Here is a tiny trained network, its code and every weight. The questions are about switching its units off for an input and a target symbol, where a switched-off unit gives its printed mean instead of its output.

import numpy as np


def w(rows, s, z=0):
    codes = np.array(rows[::2]) - 128.0
    scale = np.full(codes.shape[1], s)
    scale[-1] = z or s
    return codes * scale


def f(y):
    return np.maximum(y, 0)


def softmax(a):
    e = np.exp(a - a.max(-1, keepdims=True))
    return e / e.sum(-1, keepdims=True)


def log_softmax(a):
    a = a - a.max(-1, keepdims=True)
    return a - np.log(np.exp(a).sum(-1, keepdims=True))


def net(x, mask):
    ids = ['αβδεμξτψ'.index(c) for c in x.split()]
    T = len(ids)
    res = E[ids] + P[:T]
    r = res
    for j in range(2):
        rows = slice(4 * j, 4 * j + 4)
        q, k, v = (r @ M[0][rows].T for M in (Q, K, V))
        z = softmax(np.where(np.tri(T) > 0, q @ k.T / 4**0.5, -1e9)) @ v
        o = O[0][rows]
        res = res + np.where(mask[j], z, o[:, -1]) @ o[:, :-1]
    y = f(res @ A[0][:, :-1].T + A[0][:, -1])
    res = res + np.where(mask[2:18], y, B[0][:, -1]) @ B[0][:, :-1]
    return log_softmax(res[-1] @ U[:, :-1].T + U[:, -1])


Q, K, V, O, A, B = {}, {}, {}, {}, {}, {}
E = w([
[95,100,182,91],'α',
[126,23,135,2],'β',
[80,85,117,76],'δ',
[100,80,150,130],'ε',
[42,127,125,231],'μ',
[201,94,82,111],'ξ',
[70,45,6,46],'τ',
[249,136,179,62],'ψ',
],0.016)
P = w([
[203,45,120,104],'0',
[159,115,122,203],'1',
[154,176,108,33],'2',
[156,74,135,197],'3',
[140,210,98,22],'4',
[159,80,130,193],'5',
[128,240,82,10],'6',
[161,67,142,180],'7',
[110,249,77,2],'8',
[178,52,134,164],'9',
],0.0086)
Q[0] = w([
[134,190,161,237],'H0',
[168,101,158,38],'H0',
[148,65,80,79],'H0',
[101,143,113,78],'H0',
[132,95,168,8],'H1',
[1,186,119,113],'H1',
[157,53,123,136],'H1',
[31,77,112,152],'H1',
],0.012)
K[0] = w([
[31,89,138,138],'H0',
[226,162,100,113],'H0',
[156,174,132,139],'H0',
[97,107,95,134],'H0',
[46,69,83,78],'H1',
[176,121,5,129],'H1',
[44,136,134,161],'H1',
[103,165,26,160],'H1',
],0.012)
V[0] = w([
[121,84,129,139],'H0',
[72,82,43,112],'H0',
[163,165,134,165],'H0',
[167,158,1,135],'H0',
[57,69,52,83],'H1',
[215,131,156,106],'H1',
[202,104,142,69],'H1',
[168,96,211,67],'H1',
],0.012)
O[0] = w([
[152,82,82,95,144],'H0',
[130,26,55,44,149],'H0',
[161,133,184,247,91],'H0',
[195,162,33,121,135],'H0',
[68,164,34,190,253],'H1',
[206,180,126,127,133],'H1',
[199,221,154,132,199],'H1',
[191,254,137,243,195],'H1',
],0.0077,0.014)
A[0] = w([
[185,152,97,177,119],'N0',
[130,166,197,155,22],'N1',
[111,167,131,196,196],'N2',
[145,106,209,103,6],'N3',
[196,98,218,166,44],'N4',
[156,67,109,166,106],'N5',
[46,197,72,153,128],'N6',
[170,146,163,77,2],'N7',
[194,148,129,200,153],'N8',
[75,147,153,115,27],'N9',
[131,67,170,122,161],'N10',
[63,155,179,245,130],'N11',
[141,190,142,74,47],'N12',
[91,179,197,74,99],'N13',
[118,35,133,173,221],'N14',
[93,155,78,128,152],'N15',
],0.011,0.0081)
B[0] = w([
[118,112,104,125,233],'N0',
[46,174,154,95,153],'N1',
[149,56,176,119,217],'N2',
[124,170,40,132,129],'N3',
[26,109,137,252,145],'N4',
[119,90,110,204,152],'N5',
[144,52,196,112,252],'N6',
[160,224,151,20,135],'N7',
[149,72,137,76,235],'N8',
[146,134,69,97,131],'N9',
[190,188,130,74,154],'N10',
[94,187,77,97,185],'N11',
[120,236,135,194,179],'N12',
[124,120,224,146,142],'N13',
[120,202,92,193,198],'N14',
[70,117,161,81,227],'N15',
],0.011,0.013)
U = w([
[169,71,145,165,218],'α',
[95,177,192,55,2],'β',
[127,112,210,170,164],'δ',
[118,150,126,86,185],'ε',
[96,254,68,42,70],'μ',
[92,129,131,24,47],'ξ',
[163,136,153,26,218],'τ',
[92,87,113,133,92],'ψ',
],0.011,0.0094)

Each question gives the input, a string of symbols that net reads in full, and the target symbol t.
The units are the heads (4 rows each of Q, K, V and O) and the neurons (one row each of A and B). Each row of codes is followed by its name. A weight is (code - 128) times the scale printed after its matrix; where a second scale follows, it is the last column's (O, A, B and U).
mask holds one flag per unit, heads first, then neurons. A switched-off unit (its flag False) gives its mean, the last column of its rows in O or B, instead of its output. The means were averaged over made-up inputs and are rounded, as every weight is.
A unit's drop is (log p(t) with every unit on - log p(t) with that unit switched off) / (log p(t) with every unit on - log p(t) with every unit switched off).
The circuit of an input: a set's keep is (log p(t) with only the set's units on - log p(t) with every unit switched off) / (log p(t) with every unit on - log p(t) with every unit switched off). Starting from the 12 units with the biggest drops (on a tie, the unit counted first), units are removed one at a time, each time the one whose removal leaves the highest keep (on an exact tie, the one counted first), for as long as the keep stays at least 0.8.
circuit, biggest first: the units of the circuit, biggest drop first
top k neurons: the k neurons with the biggest drops, biggest first
heads that matter: for each layer, one digit per head in row order, 1 if its drop is at least 0.15 and else 0, layers parted by /
drop when u is switched off: that unit's drop, to one decimal
input τ ε α ε ε α δ, target ξ: circuit, biggest first	(H1 N15 N6)
input ξ α α β β τ ξ β, target ψ: circuit, biggest first	(H1 N10)
input β δ δ α α β α ξ ε τ, target ψ: circuit, biggest first	(H1 N5)
input α τ β ε α β β, target ξ: heads that matter	11
input β α τ β, target ψ: circuit, biggest first	(H1)
input β β β β ε α α, target δ: circuit, biggest first	(H1 N6 N2)
input ψ β α β β β ε, target β: top 3 neurons	(N11 N1 N12)
input ε μ ε δ, target μ: top 2 neurons	(N14 N10)
input ψ α μ, target β: top 3 neurons	(N1 N11 N7)
input α β δ μ β α, target μ: circuit, biggest first	(H1 N6 N2 N8)
input β ψ μ α β, target β: top 2 neurons	(N11 N1)
input β β β μ α μ ψ, target β: top 3 neurons	(N2 N1 N11)
input β α α β μ δ, target μ: top 4 neurons	(N14 N6 N10 N2)
input τ τ α δ, target ψ: top neuron	(N14)
input β α ψ β, target δ: top 2 neurons	(N4 N2)
input τ τ ε ψ α δ δ τ δ, target ξ: top 3 neurons	(N11 N6 N15)
input μ α α β ξ α β ξ α, target τ: circuit, biggest first	(H0 N8 H1 N6)
input μ β ψ α β, target β: top 2 neurons	(N1 N11)
input ε α β, target μ: top 2 neurons	(N12 N2)
input α ε δ μ, target μ: circuit, biggest first	(N11)
input ε ψ α ψ β β ε, target β: top 3 neurons	(N11 N1 N2)
input ε β α ψ α μ α β μ, target β: top 2 neurons	(N1 N7)
input δ ε β β β ξ β ε μ, target τ: top 3 neurons	(N14 N4 N5)
input ξ ε β μ β α ε, target τ: drop when N14 is switched off	0.2
input ξ μ δ τ δ α, target ψ: drop when N9 is switched off	0.0
input β α β ξ μ τ ε, target ξ: drop when N15 is switched off	0.4
input τ β τ α, target ψ: drop when H0 is switched off	0.2
